Each row was made from one small tree. The marks that hang from a mark follow it in brackets, in the order of their numbers. Every link used is in the known rows. Write each row's tree.
Each row is shifted at random along 3 fixed directions that mean nothing.
Known rows:
K760(K412(K883(K222(K206) K915) K969(K488))): [ 335  241   45  -23  121   71  -59 -279 -255    8 -368 -358  276  112
  -64  -26   62  -72  -84 -195   24  -13 -192 -345 -228  191   98  -31
  374  457 -152    0  233 -325   25  413   38  -12    8  -98 -289  178
   22 -297]
K760(K412(K883 K969)): [ -98   90   57  -41  -34  -71   -5  161  -28   28  106    2  -55  230
  -12   71  -90  -94  -13   55  -53    0   13  286   60  -80 -110  124
 -158  -59  109   64  -58  -24   14  -81  153  116   52  141   37   80
   -1  151]
K338(K412 K687(K222(K575))): [  28   -3  130    0  -55  174  287  176 -107  157   74  141   44   46
 -135 -147   48  166 -115   16  -20  -19  142  238   78 -200  -57  195
 -362 -148  -50   60   52   33  113 -130   45  -63    6 -126  251  166
   66  144]
K488(K60(K915(K412(K883(K222) K969) K689(K575)))): [ -11   42  142  118  -96  106  -37  129  -32  104 -133   40   31  116
 -178   94   82   22  -46   29   26  192  158  -42   -8 -186  -53  -79
 -195  -40  -18  -73   27  -23   74 -156  -93   38  -21 -302   89  148
  -78   14]
K969(K488(K60(K915)) K883(K222(K206(K575)))): [ 140    5   16 -174 -176  -22   57 -205 -159  212 -143  -12   29   39
    8  -74   45 -156  -81  -55  138 -102    6   55  -87  122  146  121
  115  -87  -42  172   45   92   76   91   51  -55   85 -152  -93  179
    0  -88]
K760(K412(K883(K222 K915(K60 K488) K969))): [ -71  168 -209 -235  109  -92 -239 -137 -204 -228   48  -86  165  296
  154 -101  -54 -415   63  -15   96 -136 -220   87 -115  378  -60  169
  185   76  -73  211   47 -227   40  259  155  -31  -65  323 -300  -46
   70 -180]
K883(K222(K575(K969)) K488(K60(K915))): [ 206 -253  -20   70   57   35  208  -75  197  135 -193  -49  -16 -274
  -34   21  -34  204 -112 -202  -54  -24  -25 -258  -28  -29  139 -168
  164  236    1  -85 -117  131 -185   91  -80 -102   -5  -93  -17  -43
   22  -21]
K834(K760(K412(K883(K915(K689(K575)) K969(K488))))): [  -3  159   42   81  106  108 -120  -44 -183    4 -138  -56   79   95
  -19   23   49  -37   -2    1    7  104  -17 -169  -64  -11  -74  -34
 -104  235  -46  -27  207 -316  168   59   25   66  -67 -165  -85   93
    2 -108]
K206(K575 K969(K883(K222 K488 K915))): [-166    7   68  -64   29  197  176   22   18  302 -176  268 -236  -83
 -121  -99   51   51   64 -125 -102   55  221 -132 -199 -160  148  -14
 -176   14  163  -62  -64  -24  135  -45  -57   30  -87 -359 -106  142
  -55  -14]
K687(K60 K760(K412(K883 K969))): [-112  439  340  145  -71   15  122  193  -87  404  -95  -42 -100  305
 -380 -114  -65  104   61  -65  -99  101  188  115  -64 -191 -205  130
 -476  -57   68   -8  159  -94  309 -191   35   64 -150 -331  199  448
   42  230]
K834(K760(K412(K883(K915(K488 K689)))) K969): [ -26  -44  -37  236  276  -81 -156   52  166 -422  123 -160   69  -32
  137  118   45   54  203  103 -102   81 -186 -147   60   77   -7  -89
  223  128   48  -81  -43 -176 -198   72  -61   47  100  255  -89 -370
  -37  -44]
K883(K488 K915(K60 K412 K689) K969): [-181  109  -51  -19   68   95  -42  111  -66  -19   -4  151  -25  118
  -73  -93  -33  -96   21    7    8   65   37   -5  -55  -12 -127   -5
 -261    4  -17   -3  166 -109  114  -83  -44  -15 -251 -142  -14  108
    7  -36]
K969(K488(K60) K883(K222)): [-156    3  -48 -241 -160 -159   63   -5  -42   48  166  144 -176   12
  102  -19  -51 -146   36  133   75 -151  102  300   88  -17    1   84
  -74 -326   40   47 -134  140   85 -124   71   48   38  186   42  -37
    0  119]
K222(K206 K575(K969(K883(K488 K915(K60))))): [-108 -343 -450 -318  -78 -384 -242 -105   84 -323  409   -3    3 -174
  433  -23 -158 -299   41  121   80 -310 -241  385  320  408    0  187
  210 -194    8  195 -323  280 -384   69  186  -36   47  746   13 -400
   14   60]
K915(K60 K412(K969(K883(K222))) K689(K488)): [  11  155  128  121   22   86  -22   50  -36  -54 -151   10    5   43
 -131   77   76   64   26   41   -8  190   93 -269  -81 -120   -6 -214
  -11   -4  -37 -197  116 -119  115  -72 -217   19  -78 -278   30   44
  -98  -94]
K687(K222 K338(K412)): [  15  116  255  116  -25  119  270  180   99  260   32   32 -120  -37
 -297 -105  -16  320  -24  -92  -91   34  198   77  -70 -306  -46    7
 -294  -48   39  -89   34   94   97 -124  -39  -43  -22 -251  192  154
   62  187]
K883(K222 K488(K60(K915(K689))) K969): [ -75 -173   29   91   93   87  151  108  341   96  -74  120 -288 -371
 -143   28  -42  319  -16  -85 -155  114  181 -255   -4 -324  111 -300
  -82   52   96 -261 -149  145 -121 -133 -206  -28 -126 -211  175 -112
  -60   45]
K687(K338(K206 K575 K969)): [ 242   13  120  254   -1  237  238   49 -130  326 -115  -38  208   -7
 -250   -2  140  273 -234 -157   25  128   33  -43 -119 -198   74  129
 -254  247  -50   62  252   -3  100  -14   59  -51   52 -409  239  279
   37   16]
K883(K488(K60) K915(K689(K575)) K969): [  -3    9   95  120   94  260  143   54   56  242 -290   88  -15 -110
 -255  -19   21  263 -100 -204  -53  156  138 -370 -136 -226   12 -250
 -198  268  -40 -197  142 -160  207  -52 -154  -37 -211 -475   27  153
   -1  -60]
K834(K760(K412(K883))): [-276  -95  110   37  -15  -80  106  298  255   29  266  122 -325  -21
  -32   36 -131  166   72  155 -153   19  148  315  252 -319 -103   41
 -352 -292  209 -102 -196  120  -61 -351    0  130   44  129  242 -132
    7  355]
K689(K488 K575(K969(K883(K915)))): [   8  -46 -166 -211 -105  -64 -239 -224 -263  -95   70  -37   76   68
  250   51  -54 -272 -140    5  133 -156 -151  186   -3  223  -30   93
  161  105  -31  143   35  -84   19  142  251   59  138  302 -182   20
  150   18]
K206(K575 K834 K969(K883(K915(K488)))): [-157 -202 -192 -136   12  -78 -157  -44   89 -183  156  219  -81  -31
  325   10   61 -235  190   92  -41  -72  -82  154  -27  226  142  144
  320 -169  188  169 -257  134 -166   98   84   34  136  287 -253 -222
  -88  -93]
K687(K60 K222 K338 K760(K412)): [ -95  305  131   14  -46 -180   56   47  135  126  227 -144  -97   29
 -162 -180 -185  146  184  -49  -70 -155   36  164   -3   62 -152  133
 -124 -161   10   73  -85  152   79    5   73  -59  -35  198  136   52
  132  206]
K915(K412(K969(K883)) K488 K689): [-111  -40  -28   42  -14 -111 -131  176   74 -274  219  104  -67   73
  116  112   28 -115   72  258  -17   81   56  197  152  -59 -126  -54
  -42 -262   77 -100  -72   84  -90 -219  -48  112   61  220   86 -172
 -146   72]
K969(K883(K222(K206 K575) K488(K60(K915)))): [ 449  -64  -88 -145   10  -23   85 -351 -166   19 -293 -274  303  -54
   69  -88   94 -111 -137 -265  119 -193 -254 -222 -140  335  236   61
  492  275 -158  187   91  -36  -81  417   52 -190   56  -40 -244   40
   78 -285]
K883(K915(K412 K488 K689) K969): [-108 -190 -319  -93  143 -154 -256    7  111 -558  315   32   60  -54
  349   54  -38 -215   83  176   -9 -110 -206  147  130  223  -82  -19
  295  -50    1   17 -142   41 -255   80   64   20   45  615 -137 -432
  -17  -71]
K969(K488(K60) K883(K915(K412 K689))): [ -84  -44  -54   34  -15  -43   24   54   56  -88   70   66  -93 -104
   60  111   53   32   26  170   41   50   67  -16  122 -121  -42 -119
  -34 -130  -61 -108  -10   70  -13 -163 -121   68  -34  -14   86 -118
  -97  -46]
K915(K60 K412 K488 K689(K575(K969(K883)))): [  26  -82  -49  154   10  -50 -138   26   22 -250   52    3  103   16
  109  188   56  -37   -7  142   75  123  -60 -133   92   79  -77 -184
  103  -29  -56  -77   34   -5  -74  -93 -144   26   42   51    4 -178
  -86  -81]
K338(K206 K412 K687(K222) K969(K488 K883)): [ 102  101  -31   48  -86  130    4  -76 -364   90  127  -31  112  -14
   13   -4  191   -4 -185  191  132   49   69  205   52 -123   35  279
 -254  -64 -146  116  247   -6   57  -61  141   45  117  -67  356  192
  -19  -40]
K689(K488(K60(K915)) K575(K969(K883(K222)))): [ 178 -119  108   82  -70  131   59 -179   34  220 -276  -85  -76 -230
 -105  133   22  220 -199 -150   25   94   75 -344  -87 -171  156 -280
  132  217  -42 -165   22    7   13   24 -109   -1   85 -315   28   95
   44  -20]
K883(K222 K488 K969): [-135  -81   27 -104   71   79  155   86  181   86   18  169 -264 -192
  -87  -87  -87  161    2  -98 -156  -38  155  -30  -42 -220   61 -131
 -120  -10  142 -182 -129   39    1  -73  -38   12  -93  -14   46  -58
   31  136]
K689(K488(K60(K915(K412))) K575): [ -61 -146  148  -19 -208  228   21   98  114  263  -12  133 -193    2
 -181    6 -102  167 -236   48   53  119  228  119  118 -371  -93 -117
 -353 -234  -31 -141   66  143  149 -348  -76   42   23 -311  213  210
   30  232]
K834(K760(K412) K969(K488(K60(K915)) K883)): [-150 -112 -104  -29  -52 -226 -117  -31   84 -130  319  -42 -170  -37
  237  138  -89 -133  127  250   55  -81  -75  288  210   48   13  120
   -7 -244   58  164 -119  143 -124  -81  147   95  172  326  127 -195
   -6  132]
K488(K60(K915(K412(K883)))): [  62  -88  245  213   -7  134  223  171  213  187 -140   -7 -145  -69
 -254  110   62  316  -90  -57  -85  172  138 -100   19 -391   38 -174
 -101  -12   35 -179    1   96  -25 -212 -181   26   16 -398  169   78
  -22  112]
K687(K60 K222 K338(K575 K969(K883)) K760): [ 150  102  246  405  122   38  276   44  272  240   -3 -157  -55 -413
 -343   20  154  631  132 -174 -171  111  147 -372  -85 -270  127 -164
  -20  135  -27 -227  -91  150   51  -26 -183  -76   21 -316  406  -98
  -16   64]
K883(K488 K915(K60) K969): [-316 -129 -156 -205   35  -40  -70  110  174  -50  253  218 -265 -104
   59  -92 -174  -33   39   22  -64  -97   40  236   89  -58  -50    5
 -173 -166  107  -35 -161  110  -35 -133   61   12 -132  216   80 -144
   56  178]
K687(K60(K915(K412 K689)) K222(K206 K575)): [ 326  141  137   84  -67   43  110  -74 -122   67 -159 -192  244   65
 -181 -135   51   92  -63 -148   47  -21  -91  -98  -71  147    9   63
   75   62 -176  106  212   20    6  166  -51 -157   -5 -221   34  227
   68  -73]
K834(K760(K412(K883(K488))) K969): [ -15  162  206  178  144   74   90   83  -10   78  -84 -103   -9  164
 -145   -8   12   86  105  -65  -92   84   -6  -83  -93  -95  -15   40
 -161  137   96  -13  144 -243  106   -5   15   45   -7 -188  -40   98
   43   86]
K883(K488(K60) K915(K412 K689)): [ -41  -26   26  119   88  123  130  117  134   28  -95   46  -30  -57
 -123    2    1  170  -29  -28  -31   95   65 -178    0 -171  -63 -155
 -123   63  -45 -157   78  -19   30 -130 -173  -18 -155 -206   17    3
  -21  -32]
K488(K60(K915(K412(K883) K689(K575(K969))))): [ 175  -28 -176   48  -57 -192 -250 -150 -250 -287   15 -212  388  240
  278  214   70 -363  -65   42  196  -70 -329  103    2  404  -63  149
  358  203 -105  316   50  -48 -151  245  196  -28  155  314 -239  -64
   67 -173]
K687(K60 K222 K760(K412(K883(K488)))): [ -27  281   -4  -79   51 -217 -136 -106   39  -89  189 -262    2   84
   25 -128 -109  -64  177  -34  -29 -201 -121  107  -19  229 -123  158
  147  -50  -30   80  -88   10   25  138  125  -34    7  383  -51  -96
  118   56]
K915(K60 K412(K883(K222) K969) K488 K689(K575)): [ 147  -57  -59  142  182  -23 -267  -31  118 -497  -18 -158  273    7
  113  181  127  -17   93   49    9  113 -179 -339  -23  172   13 -264
  495  110  -98 -181  -92 -133 -133  145 -194  -39   86  181 -186 -413
 -120 -240]

Which tree is each row?
[  76  -87   12  -66 -128 -117   61  -72  -82   88  -53   54   47  -40
  103 -179  -18  -72   71   11  -14 -112  -16   98   77  204   58  164
   20  -94   78  103   -5   74 -104   63   35  -52    2   93  -49  103
   13   66] -> K883(K222(K206(K834(K760)) K575(K969(K488))))
[ 350  260  205   63   82  181  167 -100 -262  220 -440 -172  252  227
 -190  -23  106    0  -99 -202    1   86  -19 -316 -243   23   36  -32
   78  360 -105  -20  241 -319  213  241   -5  -13  -24 -383 -202  334
  -45 -215] -> K760(K412(K883(K222(K575)) K969(K488)))
[ 348   61  -31   12   40  -47  126 -220 -110   67 -344 -270  345   67
   12    3   65  -47   -6 -163   50  -44 -191 -343 -102  287  166   29
  382  282 -147  109   52 -111  -19  380  -31 -114   11  -72 -226   62
 -109 -328] -> K760(K412(K883(K222(K206(K969(K488(K60))) K575))))
[ -29  177  218   15 -103  187  223   76 -244  384 -276  273   56  358
 -124 -121   79 -126   44 -154  -37   60   72   84 -299   54   79  267
 -145   17  195  284  166  -89  269   78  107  -23  -25 -444 -248  495
   24  -21] -> K206(K575 K834 K969)
[-367   19  -59   50   66  -83  -32  232  175   54  138  113 -221    0
  -50  -33 -106   14  146  115  -80   75  144  105  150 -163 -154   31
 -443 -117  107  -74  -90  -16   21 -274  -40   72 -220   30  175  -70
  -72  137] -> K834(K760(K412(K883(K488(K60) K915(K689) K969))))
[  84 -111  -71  -28  -65   60 -322  -56  -50 -246   91  -41   88   52
  161  131  -38 -129 -155  111   71   48  -94   98   66   27  -83  -61
  146    6  -43   -5   42   15  -76   11   89   44  157  172  -46  -50
   13    0] -> K60(K915(K412(K969) K689(K488 K575)))
[ 180   -3  200  100  -53  148  226  -84   -9  331 -372   51    0 -106
 -159  -79   68  191  -27 -183  -81   88  105 -334 -189  -38  182  -91
   85  173   74  -66   82   -6    3   96 -147  -36  -17 -419 -119  272
  -43  -88] -> K883(K222(K206(K575(K969(K488)) K834)))
[-155  268  -40 -448 -369 -138  -91 -117 -539  250  115  182  -60  471
  106 -199  -65 -632  -80  145  287 -229   69  709  -43  213 -123  485
 -329 -405    2  446  179   42  304  -65  367   36   15   83  -87  476
  129  130] -> K969(K488(K60(K915)) K883(K222))
[-133   35  -85 -163  -63  -78  -31  -38 -179   88   74   92 -126   70
   97  -49  -66 -218  -48    0   37 -119    3  269  -17   65  -61  150
 -149   13   92  114   35  -11    6  -28  196   76  -30  137  -66  140
  103  117] -> K575(K969(K883(K488 K915)))
[-204  -46 -244 -155  -50 -156 -252   18   15 -304  224   46   46   76
  212   16 -105 -256   72  192   75  -86  -57  208  124  163 -135   51
   54 -178  -43   20 -139   57  -67  -28   59   23  -21  462  -67 -197
  -26    7] -> K883(K222 K915(K412(K969) K689(K488(K60))))
[-228 -213  -67 -147 -155  -80  -91  152  143  -12  262  251 -167  -50
   50 -163  -26  -60  153  169  -18   -2  114  329  254   25   27  130
 -242 -511   89   56 -155  215 -127 -244  -56   10  -29   67  218  -59
 -111  179] -> K222(K206(K834(K969(K883(K915(K60 K488))))) K575)
[-149 -219  -57  -55  -60   -6 -146  118  233 -202  253  148 -146 -153
   99   93 -137  140  -65  127  -16   29   33  103  212 -145  -64 -187
  -24 -242   35 -170 -173  151  -43 -218  -86   12   68  178  149 -276
   -1  172] -> K915(K60 K689(K488 K575))
[-358 -143 -250 -200  -56 -154  -81  120  156 -180  331  199 -239 -135
  175  -11  -69 -138  121  238   27  -92  128  253  232  -52  -86   24
 -194 -369   32  -45 -256  200 -128 -253  -44   63  -98  335  106 -286
  -70   74] -> K969(K883(K222 K488(K60) K915(K412 K689)))
[ -79 -128 -270 -122   42  -40 -167 -107   17 -279   96   32   99 -131
  216   69   -5 -119   40   96   79  -75  -73 -106   64  152  -14 -114
  192   28 -137  -26 -103  -21  -44  106  -13   -7  -37  294 -111 -285
  -36 -177] -> K883(K222 K915(K412 K689(K575)) K969(K488(K60)))
